Below are the code and all the weights of a small trained network. Each question names an input and a target symbol and asks about switching units off, where a switched-off unit gives its printed mean instead of its output.

import numpy as np


def w(rows, s, z=0):
    codes = np.array(rows[::2]) - 128.0
    scale = np.full(codes.shape[1], s)
    scale[-1] = z or s
    return codes * scale


def f(y):
    return y / 2 * (1 + np.tanh(0.7978845608 * (y + 0.044715 * y**3)))


def softmax(a):
    e = np.exp(a - a.max(-1, keepdims=True))
    return e / e.sum(-1, keepdims=True)


def log_softmax(a):
    a = a - a.max(-1, keepdims=True)
    return a - np.log(np.exp(a).sum(-1, keepdims=True))


def net(x, mask):
    ids = ['αγδζθλπσ'.index(c) for c in x.split()]
    T = len(ids)
    res = E[ids] + P[:T]
    r = res
    for j in range(2):
        rows = slice(3 * j, 3 * j + 3)
        q, k, v = (r @ M[0][rows].T for M in (Q, K, V))
        z = softmax(np.where(np.tri(T) > 0, q @ k.T / 3**0.5, -1e9)) @ v
        o = O[0][rows]
        res = res + np.where(mask[j], z, o[:, -1]) @ o[:, :-1]
    y = f(res @ A[0][:, :-1].T + A[0][:, -1])
    res = res + np.where(mask[2:14], y, B[0][:, -1]) @ B[0][:, :-1]
    return log_softmax(res[-1] @ U[:, :-1].T + U[:, -1])


Q, K, V, O, A, B = {}, {}, {}, {}, {}, {}
E = w([
[255,176,141,159,105,165],'α',
[131,139,185,176,163,112],'γ',
[121,136,127,240,112,122],'δ',
[184,148,137,241,171,145],'ζ',
[187,90,89,175,75,70],'θ',
[64,115,144,135,50,76],'λ',
[115,149,169,44,63,72],'π',
[148,77,141,77,127,23],'σ',
],0.0075)
P = w([
[172,100,245,177,94,142],'0',
[165,215,172,167,100,69],'1',
[144,85,177,137,103,158],'2',
[144,199,144,142,111,60],'3',
[121,73,149,120,115,168],'4',
[126,189,114,121,117,61],'5',
[108,61,128,107,124,169],'6',
[121,175,89,106,118,53],'7',
[96,49,113,101,128,176],'8',
[115,192,119,134,98,67],'9',
],0.011)
Q[0] = w([
[136,209,208,126,40,10],'H0',
[134,255,94,103,212,39],'H0',
[54,202,115,73,155,239],'H0',
[169,213,129,137,110,46],'H1',
[108,173,128,156,157,182],'H1',
[77,167,95,87,198,125],'H1',
],0.033)
K[0] = w([
[206,112,252,140,87,56],'H0',
[134,170,204,237,137,163],'H0',
[204,179,63,161,171,204],'H0',
[150,143,253,172,98,107],'H1',
[130,156,125,136,48,139],'H1',
[157,185,143,145,112,185],'H1',
],0.038)
V[0] = w([
[31,156,119,190,116,161],'H0',
[138,154,172,80,252,147],'H0',
[121,159,180,36,60,138],'H0',
[143,158,104,131,97,186],'H1',
[117,91,145,124,151,78],'H1',
[137,128,119,129,122,144],'H1',
],0.024)
O[0] = w([
[173,117,203,158,146,120,31],'H0',
[130,175,124,176,8,165,11],'H0',
[95,98,85,91,108,171,208],'H0',
[166,168,160,105,150,164,66],'H1',
[85,93,98,145,109,93,192],'H1',
[123,139,143,127,135,137,117],'H1',
],0.016,0.012)
A[0] = w([
[127,60,195,160,35,174,2],'N0',
[114,213,63,103,115,125,3],'N1',
[155,39,185,77,138,196,144],'N2',
[144,89,205,188,136,195,67],'N3',
[143,233,137,151,82,74,222],'N4',
[172,3,224,115,109,183,6],'N5',
[116,133,183,152,54,119,114],'N6',
[102,224,83,129,144,47,29],'N7',
[195,133,170,74,107,238,14],'N8',
[186,201,165,129,128,54,59],'N9',
[157,233,112,78,109,134,122],'N10',
[112,80,127,119,98,205,112],'N11',
],0.013,0.0061)
B[0] = w([
[53,209,121,163,120,102,126],'N0',
[105,90,133,181,121,108,220],'N1',
[129,152,196,185,104,142,254],'N2',
[254,95,115,137,106,87,128],'N3',
[194,83,142,107,100,162,144],'N4',
[110,151,26,103,166,171,170],'N5',
[128,109,86,169,143,125,133],'N6',
[176,192,137,152,125,150,243],'N7',
[85,132,121,113,106,32,128],'N8',
[43,168,143,104,105,116,129],'N9',
[84,153,139,126,176,189,132],'N10',
[157,173,145,72,125,133,239],'N11',
],0.028,0.0081)
U = w([
[44,177,132,106,96,48,17],'α',
[81,157,57,192,39,67,77],'γ',
[179,188,57,92,167,66,87],'δ',
[181,69,105,132,56,131,140],'ζ',
[96,5,176,153,146,63,252],'θ',
[65,117,82,140,134,201,83],'λ',
[119,160,150,90,44,142,99],'π',
[61,61,35,29,75,124,225],'σ',
],0.003,0.0038)

Each question gives the input, a string of symbols that net reads in full, and the target symbol t.
The units are the heads (3 rows each of Q, K, V and O) and the neurons (one row each of A and B). Each row of codes is followed by its name. A weight is (code - 128) times the scale printed after its matrix; where a second scale follows, it is the last column's (O, A, B and U).
mask holds one flag per unit, heads first, then neurons. A switched-off unit (its flag False) gives its mean, the last column of its rows in O or B, instead of its output. The means were averaged over made-up inputs and are rounded, as every weight is.
A unit's drop is (log p(t) with every unit on - log p(t) with that unit switched off) / (log p(t) with every unit on - log p(t) with every unit switched off).
The circuit of an input: a set's keep is (log p(t) with only the set's units on - log p(t) with every unit switched off) / (log p(t) with every unit on - log p(t) with every unit switched off). Starting from the 12 units with the biggest drops (on a tie, the unit counted first), units are removed one at a time, each time the one whose removal leaves the highest keep (on an exact tie, the one counted first), for as long as the keep stays at least 0.8.
circuit, biggest first: the units of the circuit, biggest drop first
k most important neurons: the k neurons with the biggest drops, biggest first
which heads matter: for each layer, one digit per head in row order, 1 if its drop is at least 0.15 and else 0, layers parted by /
input σ δ λ π σ α ζ, target σ: which heads matter => 10
input α δ θ σ θ π ζ, target π: 2 most important neurons => (N11; N2)
input θ σ θ θ π θ θ, target π: circuit, biggest first => (H0; N11; N2)
input γ γ λ θ γ λ θ θ σ λ, target ζ: circuit, biggest first => (H0; N4)
input π θ θ γ, target σ: circuit, biggest first => (H0; N2)
input σ λ θ γ, target γ: which heads matter => 10
input σ π α λ θ λ, target γ: which heads matter => 10
input π σ σ α λ δ, target σ: circuit, biggest first => (H0; N2)
input ζ ζ θ λ γ θ θ α δ θ, target π: which heads matter => 11
input ζ θ π σ, target π: circuit, biggest first => (H0; N4; N9)
input δ σ α α π λ σ θ, target α: most important neuron => (N9)
input δ ζ α θ θ σ, target α: circuit, biggest first => (H0; N9)
input θ λ π, target π: which heads matter => 10
input σ α σ σ δ λ θ γ, target γ: 2 most important neurons => (N1; N7)
input σ σ γ γ ζ δ θ σ, target γ: which heads matter => 10
input θ σ θ γ σ γ α γ θ, target θ: 2 most important neurons => (N7; N11)
input θ λ λ λ θ, target λ: circuit, biggest first => (N5; H0; N2)
input θ γ θ δ θ λ σ σ, target δ: circuit, biggest first => (H0; N7)
input θ λ δ λ σ σ θ, target σ: circuit, biggest first => (N2; H0; N7)
input ζ θ θ θ δ λ π δ, target π: which heads matter => 11
input θ σ α, target σ: circuit, biggest first => (H0; N2; N7)
input θ ζ δ θ γ σ θ θ α, target θ: 4 most important neurons => (N7; N11; N5; N2)
input θ θ δ λ γ λ ζ, target λ: 2 most important neurons => (N5; N2)
input θ θ α σ σ σ θ λ, target δ: 2 most important neurons => (N7; N2)
input λ θ γ γ ζ, target ζ: which heads matter => 11
input θ δ γ θ θ σ σ θ θ γ, target δ: 3 most important neurons => (N7; N2; N1)
input ζ ζ θ λ, target π: which heads matter => 11
